Rows and roughly how far along a hidden order each lies, from 0 to 9
[  0 -11   4 -15  -1   3   1   1  16 -11  11  18   5  12 -10   6   5  -4
   6   4   5   0 -10   0   3 -18  -1   1   7  -8   0  -7   3 -10 -15  19
   0  -1   5  10  -5   9  -3  19   0  -1  -8   0  -9  -6   3  -4  -5  -3
   2   4  -8  12   3   0   4   0  14   0   6  22  17  -1   8   6  -2   0
   5 -11  -6  14 -21  12 -10   1 -15   8  -8   1  -1 -42  -2  -6   0   3
  -6   3 -39  13  -2  -6 -12   5   2  -2   1  -1 -23  -4 -21  -6   1 -16
  -4  -1 -14  15  -4 -22   1 -15 -10 -11 -11   1  -1   2  -6   6 -12  -3
 -12   3   3  -1   2   0   2   2  -7   8  -3   1] | 8
[ -1   3  -3   7  16  -3  -3   2 -39  19 -11  22  -2 -16   7  -3  -4  -1
  -2  13  -1   5   8  -3   1   1  -4   0 -18  -2 -22  17   2   2  20  15
   0  -4   2 -14  -3  -5  18   9   1   1  -1  16  -9  27   0   7  15  -3
  -2  -4  13   0   2  -4   2   3  -6  -6  13  11  10   1  -3   6   4  13
   4 -10   9   7   7  -3  -3   1   8   5  14   1 -12   0  -1   4  -1 -10
  11  -3  57  -4  -1   5  10   1  -4   0  -2  -3 -11   0   9  -5   8  -3
 -25   0   0 -10  14  -2   6 -27   4 -13  -8   3   0  -5  -3  30  -5  -2
  11   3   0   0   0   1   8   4   1 -20  -5   0] | 4
[  6   1   0 -13   7   9 -15   4   8   1   9  29   1   7  -1   1   1  -4
   1   3  -5   0 -27   1   2   8 -10  -4   7  -4 -14  -3   3  -7  -3  28
   0  -1   0   9 -13   4  -2   9   2   0   0   8 -10  -1  -7  -5   3  -1
   3   6  -8   8   4   0   0   1  -6   5  -8  12  11   2   3  18  -2  -7
  -6  13  11  14  -6   7  -6  -1 -20  15   2   1  -4 -22  -9  -3   6   0
  -8  -1 -31 -35   2  -6 -19   6  -2   0   1   1   0  -5 -31 -15   4 -31
  -6   1  -8  19 -11   1   7 -29 -24   2  -6   5  -4  -3  -3  -6   7   4
 -20   6   2   4   2   3  25   1   7   5  -4   7] | 9
[  7   0   7  -5   0   1 -10   1  23  -5   9 -14  -2  12  -2  -7 -12  -4
   0 -14 -12  -3   2   2  -1  11  -8  -9  21 -10  21  -4  -6  -8  -9   7
   0   2  -4   2  -5  -2 -13  -9  -1  -1   6   1   7 -18  -7  -7 -14   2
   2   7  -9   4   1   3  -8  -1  -9   8  -2 -10 -16  -5  -3   2  -1 -16
 -13  14   9   7   7   8   2  -2 -14   7 -10  -1  10  15  -2  -5   4   0
  -7   0 -23 -15  -1  -6 -39   0   2   0  -1   3  13   0  -3  -6  -3 -16
  40   1   0   7 -15  -2   2   1 -35   8   9  -5   6   2   3 -15   6   1
 -16  17   1  10  -1   4  11  -3   8  19   2   8] | 4
[ -6   2   2  16  22  -6  -2   3 -33   6  -9  -3  -2 -15  12 -10  -7   7
   5   0  -1   2   5  -3  -6   3   3  -4  -7 -13 -12  -2   0   0   8   5
   2   1  -2 -15  -6  -9   4  -7  -1   0   1  -2   2  11   1   0  10  -1
  -3  -2   3   4   1   2  -3   3  -7 -12   7 -12 -10   2  -6  11   3  18
  -7   6   8 -17  10 -10   4   4  10   5   4   1  -1  35   3 -10  -2 -11
  13  -6  43 -43  -4   5  10  -2  -1   2 -12   2  -1   6   8  -5   4  17
  -8  37   5  -1   9  20  -5   3   2  -8   4   1  -5  -3   9  -4  -3   1
   7   5  -8   0  -3   7  -4   0   6  -7  -3   5] | 0
[ 12   1   8   1  -1   9 -15   1  28   3  15 -15  -3  17   1  -3  -8  -1
   2 -13 -19  -1  -9   2   2  10  -5 -11   5  12  14  -2  -3  -4  -5  -2
  -1   5  -4   8  -8   1 -23 -27  -1  -1   3   1   4 -18  -9 -10  -6   1
   3   6  -5   6  -2  -2  -6   1   1   7 -11  -8 -16  -2  -2   4  -1 -19
  -8  15   1   9   4   4   7   1 -17   9 -11  -1   9  26  -5  -4   6  -1
 -13  -1  -8 -16   2  -5 -22  -1   1   4  -5   5  14   7  -5  -1   4  -8
  48  -4 -14   9  -8  -1   3   9 -38  11   9  -5   6   3   5 -14  17  -3
 -11  10   5   7  -2   2  25  -6   9  16   2   7] | 4
[  8  -7   6   4  17  -3  -7   1  39  23   0  -8   2   5   6 -18  -5  -3
  -8 -14   3   2  12   1   6  -7   2 -10  22  16  11   1  -2  -6  -2   4
  -1   1  -2   3  -9  -3  -4 -24   1   0   5   0   2 -10 -12 -12 -13   4
   0  -2  -6   1   1 -11  -3   3 -15   8   7  -2  -4  -1  -7  -3   1 -10
 -16   7   4   3  19 -12   8   1 -10  12 -11   1  12  15   3   2  -3   3
 -20   1 -31 -20  -1  -5  -3 -10   2   0   4   3   7  12  13   2   5  -9
  29  -6   6   0   1  16   3  -2 -20  17  12  -2   2   2 -14  14  15  18
   2  -3  -6   8   0   0  -1   0   3  13   6  15] | 1
[ -3  -7   7  15  30 -10 -14   3   6  23  -4 -13  -2 -12  10  -2 -18   2
  -5   5  16   2   9   0  -5 -17   6  -4  -3  25   2   5   1   2   0   7
   1   0  -6  -7  -9  -2 -53  -7   1  -2   2 -18  -3   9  -4  -3   3   1
  -1   2  -5  -4   6  -1  -1   4  -3 -11  -9  -7   3  -2  -6  11   1  20
  -8   5   5   6  13  -7  -3   6   1  19   8   4  -2  15   0  -6  -2  -6
  -5  -4 -17 -44   4   1  14  -4  -1  -1  -8   6 -17   4  16  -3   6  14
  -7  12  -4   8   3  20  -1   3  -6  -3 -20  -4   1  -2 -21  11   3   6
   8   4  -8   8  -2   5  13  -3  -9  -2   1   2] | 0
[ -8  -4   8   8 -13   0  -1  -2  14  -7   6  -7   3  -3  -1  17 -10   0
   9  -5  30  -1   8   1  -4 -16   6   0 -24   7   8   1   1  -1 -18  15
   2   4  -4  10  -1   3 -47   8   2  -2  -3 -30  -1   4   3  -6   2   3
   0   5  -3  -4   2  10   0  -5  26 -11 -24  -6  16  -5   3   4  -2  18
   8   0 -13   9 -17  11 -11   4  -3   5  -5   2  -8   2   3 -14  -3  -5
   1  -2 -11 -11   5   1   6  -4   2  -1  -9   6 -27  -3 -22   0  -8   2
   4  16  -5   3 -15  -6 -11  18  -2 -12 -30  -3   5   0  -3 -25 -18  -4
  -3   8  -6   7  -2   0  -1  -3 -13   3   0 -19] | 1
[  2  -5   3 -15   0   9  -4   0  19  -5   6  19   3  10   5  -1   0  -9
   2   2   0  -1 -17   3   2   7  -7  -8   7   7 -14 -13   4 -10  -1  32
   1   1   5   8  -1   8   7  28   3   0  -2   4   0   1  -5  -9   2  -1
   2   9  -1   6   6   1  -3   1   0  13   8  11  15   1  10  17  -3  -3
   0  10  10  15  -4   7  -1   0 -15  24   2   2  -3 -31  -9   5  -5   5
   3   4 -49 -31   1  -9 -21  -6  -1  -4   2   0 -26  -2 -27 -18   6 -16
   5   2  -5  16   0  -5  -2 -14 -13  -4 -21   4 -14  -4  -8   8   8   7
 -24  -8   8   0   3   1  19   1   8   3  -2   8] | 9
[  2  27   0  11  18 -11 -12   3  -1   5  -9  -3  -3   6   2 -12  -4   4
  -4 -15 -18   2   4   1   1  12  -1  -3  18  12  -3  11  -5   1  -8   7
  -1   3   0  -8  -5  -4  22 -28  -3   0   6  18   8 -14   2  -4   0   1
   0  -2  -7   2  -2  -8   0   1 -13   2  17  -7 -16   2 -14  -4   4  -7
 -11   0  12 -12  24 -15  15  -2   1   4  -9   0   8  10   2  -4   1   1
   2  -4  11   6 -15   7   2  -2   4   4   4   0  28   6  16   6   8  16
  20  -6   5 -11  -2   8  -2  18  -1  19  30  -2 -12  -5   3 -10  19   9
  -5  -3  11   3  -1   8   8   1  10  10   0  19] | 2
[ -2   4   2  16 -13   4   6   0 -20 -18   8 -26  -2  -2   6   1 -12   8
   2   4 -37  -2   6   0  -4  20  -6   4  -4  -1   5  -7  -4   8  15 -10
   0   5  -9  -9   3  -6  23  -3  -1  -1   6  -1   5  -5   0   4   3   2
  -1   3   5   0  -1  14 -11  -3 -16   4 -14 -22 -21  -3  -2  -5  -2  -4
  -5  14   2 -11   4  -1   1  -5   8  -1   3  -2  -2  38  -1 -16   1  -6
   8  -4  63 -22   2   6   0   3   0   3 -21   3  22   5  -6  -3  -5   2
  14   4   6  -8   4   4  -4   6  -6   1  23  -1  12  -4  12 -25   8 -12
   1   2  -3   4  -4  -5  36  -2  13   1   5  -3] | 2
[  0  -4   9 -17  -5  10  13  -3   1  -7   8  26   3  11  -5  11   5  -2
   5   6  19   0 -17   2   3 -11   2  -1  12   1  -6  -8   0 -10 -22  29
   0  -1  10  15  -9   8   5  -6   1   0  -5  10  -4   1   0  -4 -11   0
   3   3 -11  -1  -2   0   3  -1  12   4 -25  12  17  -5   5   5  -1   1
   6 -10  -9  15 -18   3 -12   0 -16   7  -1   0  -5 -32  -1   3   5   2
  -2   1 -41   7  -1 -14 -14   3   1  -2   2  -2 -20  -9 -11  -6   5 -20
   8  -9  -9  16  -7 -16   1 -18 -26  -4 -25  -1  -8   8 -11   3   0  -2
  -5   1  -3   1   3  -1 -13   1  -5  14  -4  -8] | 8
[ 12  -8   3  -7  26  -5 -15   4  19  25 -10  21   2  -4   6  -8   4 -10
  -5  -1  10   4  -8   0   5  -6   1  -8  15   6 -18   5   4  -7  -4  26
   1  -3   6  -5  -9   5 -13 -23   3  -1  -3  24 -11   8  -4  -1  -2  -2
   1   1  -6   9   5 -15  -1   3   6   1   5  20  15  -2  -1  21   1 -12
  -8  12  13   8   6  -4  -2   2  -9  23   2   3   3 -30  -3  16   1   7
  -6   2 -32 -15  -1  -7  11   3  -3  -3   5  -1 -18   7 -13 -10  11 -13
 -11  -5  -5  13   8   8   6 -26 -28   4  -8   2  -1  -3  -8  44   5  12
  -8   4   1  -2   0   7   7   2   3  -2  -2   7] | 6
